Below are the code and all the weights of a small trained network. Each question names an input and a class and asks about switching units off, where a switched-off unit gives its printed mean instead of its output.

import numpy as np


def w(rows, s, z=0):
    codes = np.array(rows[::2]) - 128.0
    scale = np.full(codes.shape[1], s)
    scale[-1] = z or s
    return codes * scale


def norm(h):
    return h / np.sqrt((h * h).mean(-1, keepdims=True) + 1e-5)


def f(y):
    return np.maximum(y, 0)


def log_softmax(a):
    a = a - a.max(-1, keepdims=True)
    return a - np.log(np.exp(a).sum(-1, keepdims=True))


def net(x, mask):
    res = np.array(x, float).reshape(1, 8) / 4 @ E
    u = 0
    for l in range(4):
        y = f(norm(res) @ A[l][:, :-1].T + A[l][:, -1])
        res = res + np.where(mask[u : u + 4], y, B[l][:, -1]) @ B[l][:, :-1]
        u += 4
    return log_softmax(norm(res)[-1] @ U[:, :-1].T + U[:, -1])


A, B = {}, {}
E = w([
[23,124,110,27,31,99,251],'x0',
[105,66,221,73,64,1,114],'x1',
[127,120,125,134,135,128,134],'x2',
[127,129,125,130,126,129,121],'x3',
[127,124,128,117,126,133,128],'x4',
[125,126,131,134,127,131,128],'x5',
[201,42,117,219,44,173,176],'x6',
[132,132,134,120,127,127,128],'x7',
],0.0039)
A[0] = w([
[134,132,122,165,172,31,162,104],'L0N1',
[2,160,29,40,72,135,166,133],'L0N2',
[123,56,121,215,119,166,102,171],'L0N3',
[100,132,194,144,187,60,62,1],'L0N4',
],0.0043,0.0048)
B[0] = w([
[108,151,125,132,103,137,83,140],'L0N1',
[151,183,112,141,174,100,169,253],'L0N2',
[170,153,149,25,170,167,152,208],'L0N3',
[155,169,57,1,23,83,66,147],'L0N4',
],0.006,0.0044)
A[1] = w([
[155,181,100,90,134,138,86,202],'L1N1',
[201,2,205,156,97,91,80,81],'L1N2',
[117,96,90,161,19,156,228,61],'L1N3',
[115,114,121,45,83,15,110,249],'L1N4',
],0.0057,0.0015)
B[1] = w([
[137,84,92,125,122,130,141,206],'L1N1',
[144,174,58,113,118,81,199,206],'L1N2',
[153,131,127,91,191,134,12,192],'L1N3',
[141,108,155,172,99,151,126,253],'L1N4',
],0.011,0.0054)
A[2] = w([
[222,111,131,180,73,129,123,202],'L2N1',
[117,153,102,128,131,186,186,76],'L2N2',
[237,117,142,142,79,131,30,183],'L2N3',
[182,85,3,111,174,147,61,2],'L2N4',
],0.0051,0.00068)
B[2] = w([
[29,55,105,126,159,80,135,202],'L2N1',
[187,81,107,61,133,71,131,172],'L2N2',
[121,89,95,70,36,104,194,232],'L2N3',
[38,186,253,143,136,152,77,253],'L2N4',
],0.0058,0.0052)
A[3] = w([
[86,78,151,30,88,87,128,138],'L3N1',
[129,90,57,185,203,197,169,134],'L3N2',
[159,3,136,144,155,202,178,1],'L3N3',
[42,131,232,213,54,66,236,122],'L3N4',
],0.0053,0.0012)
B[3] = w([
[148,71,113,255,115,136,101,254],'L3N1',
[133,89,139,123,32,75,130,182],'L3N2',
[108,76,175,175,76,42,99,158],'L3N3',
[135,193,143,82,221,244,67,226],'L3N4',
],0.0066,0.0047)
U = w([
[101,178,181,93,199,200,63,98],'0',
[134,34,141,145,57,84,92,48],'1',
[140,175,45,84,153,82,254,248],'2',
],0.0096,0.0016)

Each question gives the input, the list of numbers given to net, and the class t.
The units are the neurons (one row each of A and B). Each row of codes is followed by its name. A weight is (code - 128) times the scale printed after its matrix; where a second scale follows, it is the last column's (A, B and U).
mask holds one flag per neuron, layer by layer. A switched-off neuron (its flag False) gives its mean, the last column of its row in B, instead of its output. The means were averaged over made-up inputs and are rounded, as every weight is.
A unit's drop is (log p(t) with every unit on - log p(t) with that unit switched off) / (log p(t) with every unit on - log p(t) with every unit switched off).
The circuit of an input: a set's keep is (log p(t) with only the set's units on - log p(t) with every unit switched off) / (log p(t) with every unit on - log p(t) with every unit switched off). Starting from the 12 units with the biggest drops (on a tie, the unit counted first), units are removed one at a time, each time the one whose removal leaves the highest keep (on an exact tie, the one counted first), for as long as the keep stays at least 0.8.
circuit, biggest first: the units of the circuit, biggest drop first
k most important neurons: the k neurons with the biggest drops, biggest first
top k neurons in layer l: the k neurons of layer l with the biggest drops, biggest first
drop of u: that unit's drop, to one decimal
input [0,4,-7,0,-6,6,-8,-1], class 1: 3 most important neurons : L0N4, L2N4, L3N1
input [1,0,3,4,-5,-1,-5,-7], class 2: circuit, biggest first : L1N3
input [-7,-6,-8,2,-7,6,1,0], class 1: 2 most important neurons : L1N3, L3N2
input [7,6,3,0,2,-8,-6,4], class 0: circuit, biggest first : L3N4, L1N4
input [-2,1,-3,2,7,7,6,-3], class 2: 2 most important neurons : L1N2, L1N4
input [3,7,6,0,-6,-4,0,-2], class 0: 2 most important neurons : L3N4, L1N1
input [-6,1,-2,-4,-7,3,-7,-6], class 1: circuit, biggest first : L3N4, L1N3, L1N1
input [7,2,3,2,-4,5,-4,5], class 0: 3 most important neurons : L3N4, L1N2, L1N4
input [-8,-7,-4,8,-8,5,1,-3], class 1: circuit, biggest first : L3N2, L3N4
input [6,0,-4,6,5,-4,8,-8], class 0: 2 most important neurons : L1N3, L2N4
input [-3,8,-6,6,1,-6,1,7], class 2: 3 most important neurons : L1N2, L2N4, L1N3
input [-8,2,-4,-8,2,3,-8,1], class 1: 3 most important neurons : L0N4, L2N3, L3N4
input [1,-8,2,-4,-1,-6,6,4], class 0: 4 most important neurons : L1N3, L2N4, L1N4, L3N1
input [-6,1,-3,6,-3,3,6,8], class 2: top neuron in layer 3 : L3N1
input [-8,1,6,-2,2,3,7,-1], class 2: 3 most important neurons : L1N2, L1N4, L3N1
input [-8,-8,-6,0,-8,1,1,2], class 1: top 2 neurons in layer 2 : L2N3, L2N1
input [5,-4,-1,7,3,-5,2,-1], class 0: top 2 neurons in layer 1 : L1N3, L1N2
input [-3,4,-4,6,-5,0,3,-4], class 2: drop of L2N4 : 0.0
input [2,-1,-5,3,-6,3,3,-7], class 0: drop of L1N3 : 0.1
input [-8,5,-2,-2,-1,-6,5,5], class 2: drop of L1N2 : 1.1
